Below are the code and all the weights of a small trained network. Each question names an input and a class and asks about switching units off, where a switched-off unit gives its printed mean instead of its output.

import numpy as np


def w(rows, s, z=0):
    codes = np.array(rows[::2]) - 128.0
    scale = np.full(codes.shape[1], s)
    scale[-1] = z or s
    return codes * scale


def f(y):
    return np.maximum(y, 0)


def log_softmax(a):
    a = a - a.max(-1, keepdims=True)
    return a - np.log(np.exp(a).sum(-1, keepdims=True))


def net(x, mask):
    res = np.array(x, float).reshape(1, 5) / 4 @ E
    y = f(res @ A[0][:, :-1].T + A[0][:, -1])
    res = res + np.where(mask, y, B[0][:, -1]) @ B[0][:, :-1]
    return log_softmax(res[-1] @ U[:, :-1].T + U[:, -1])


A, B = {}, {}
E = w([
[35,220,228,161],'x0',
[136,129,140,132],'x1',
[51,110,55,164],'x2',
[132,132,128,121],'x3',
[96,3,225,73],'x4',
],0.007)
A[0] = w([
[106,117,92,113,189],'N1',
[79,207,132,38,30],'N2',
[118,164,122,176,4],'N3',
[175,28,66,110,158],'N4',
[190,172,214,126,247],'N5',
[91,24,160,150,139],'N6',
[52,127,73,145,183],'N7',
[99,122,31,134,222],'N8',
[139,181,100,144,57],'N9',
[127,155,98,178,185],'N10',
[77,227,207,161,144],'N11',
[59,9,177,123,147],'N12',
[166,203,75,131,127],'N13',
[120,140,148,182,11],'N14',
[190,98,119,169,55],'N15',
[160,121,197,141,95],'N16',
[86,103,78,116,49],'N17',
[67,141,171,161,19],'N18',
[69,133,185,179,38],'N19',
[85,158,170,175,155],'N20',
[2,188,245,101,158],'N21',
[130,145,200,131,203],'N22',
[216,139,118,25,168],'N23',
[56,226,210,130,111],'N24',
[191,118,162,62,202],'N25',
[112,99,231,58,190],'N26',
[121,206,92,165,70],'N27',
],0.011,0.0038)
B[0] = w([
[75,109,76,163,171],'N1',
[119,106,103,138,155],'N2',
[165,186,71,134,148],'N3',
[139,149,29,226,255],'N4',
[36,93,95,122,222],'N5',
[140,201,159,194,205],'N6',
[2,138,138,107,194],'N7',
[71,126,108,189,228],'N8',
[173,172,233,119,169],'N9',
[96,169,178,163,193],'N10',
[118,75,42,149,234],'N11',
[177,250,118,178,231],'N12',
[157,184,188,230,216],'N13',
[154,114,104,119,136],'N14',
[116,123,57,136,159],'N15',
[91,205,63,127,162],'N16',
[97,114,76,80,152],'N17',
[189,92,43,122,161],'N18',
[201,124,57,154,168],'N19',
[116,114,34,191,187],'N20',
[152,112,86,215,254],'N21',
[75,178,67,182,192],'N22',
[71,53,67,165,218],'N23',
[135,99,37,151,230],'N24',
[65,177,84,163,210],'N25',
[91,235,143,193,229],'N26',
[152,224,147,196,196],'N27',
],0.0062,0.0081)
U = w([
[167,64,2,134,69],'0',
[116,143,105,149,254],'1',
[207,237,187,176,121],'2',
[100,84,140,189,229],'3',
[39,144,66,86,196],'4',
[53,93,187,83,55],'5',
[114,80,250,7,2],'6',
[150,76,242,40,2],'7',
],0.0071,0.0038)

Each question gives the input, the list of numbers given to net, and the class t.
The units are the neurons (one row each of A and B). Each row of codes is followed by its name. A weight is (code - 128) times the scale printed after its matrix; where a second scale follows, it is the last column's (A, B and U).
mask holds one flag per neuron, in row order. A switched-off neuron (its flag False) gives its mean, the last column of its row in B, instead of its output. The means were averaged over made-up inputs and are rounded, as every weight is.
A unit's drop is (log p(t) with every unit on - log p(t) with that unit switched off) / (log p(t) with every unit on - log p(t) with every unit switched off).
The circuit of an input: a set's keep is (log p(t) with only the set's units on - log p(t) with every unit switched off) / (log p(t) with every unit on - log p(t) with every unit switched off). Starting from the 12 units with the biggest drops (on a tie, the unit counted first), units are removed one at a time, each time the one whose removal leaves the highest keep (on an exact tie, the one counted first), for as long as the keep stays at least 0.8.
units of the circuit, in order: the units of the circuit, biggest drop first
unit that matters most: the unit with the biggest drop
top k neurons: the k neurons with the biggest drops, biggest first
drop when u is switched off: that unit's drop, to one decimal
input [-2,-4,7,-8,8], class 2: units of the circuit, in order -> [N12, N6]
input [-6,4,-3,-6,7], class 2: top 2 neurons -> [N12, N6]
input [6,7,-8,0,0], class 4: unit that matters most -> N5
input [2,3,5,-4,-6], class 2: units of the circuit, in order -> [N27, N13]
input [8,-8,2,-5,-8], class 0: top 3 neurons -> [N11, N24, N20]
input [-7,-4,1,1,8], class 2: units of the circuit, in order -> [N12, N6]
input [2,-3,-2,-3,7], class 2: units of the circuit, in order -> [N12, N26]
input [-2,4,-6,3,7], class 2: top 4 neurons -> [N12, N26, N6, N11]
input [1,3,-1,2,5], class 2: top 2 neurons -> [N12, N26]
input [-2,4,-7,-6,-3], class 4: top 2 neurons -> [N5, N21]
input [-3,6,3,3,7], class 2: top 2 neurons -> [N12, N6]
input [8,2,2,-6,-7], class 0: top 2 neurons -> [N11, N24]
input [-6,-5,5,-7,-6], class 3: top 2 neurons -> [N13, N8]
input [-7,-7,-3,1,-8], class 2: unit that matters most -> N13
input [0,3,-5,-2,1], class 4: drop when N13 is switched off -> 0.2
input [7,-5,2,2,2], class 0: drop when N21 is switched off -> 0.1
input [6,4,-3,6,4], class 0: drop when N26 is switched off -> -0.2
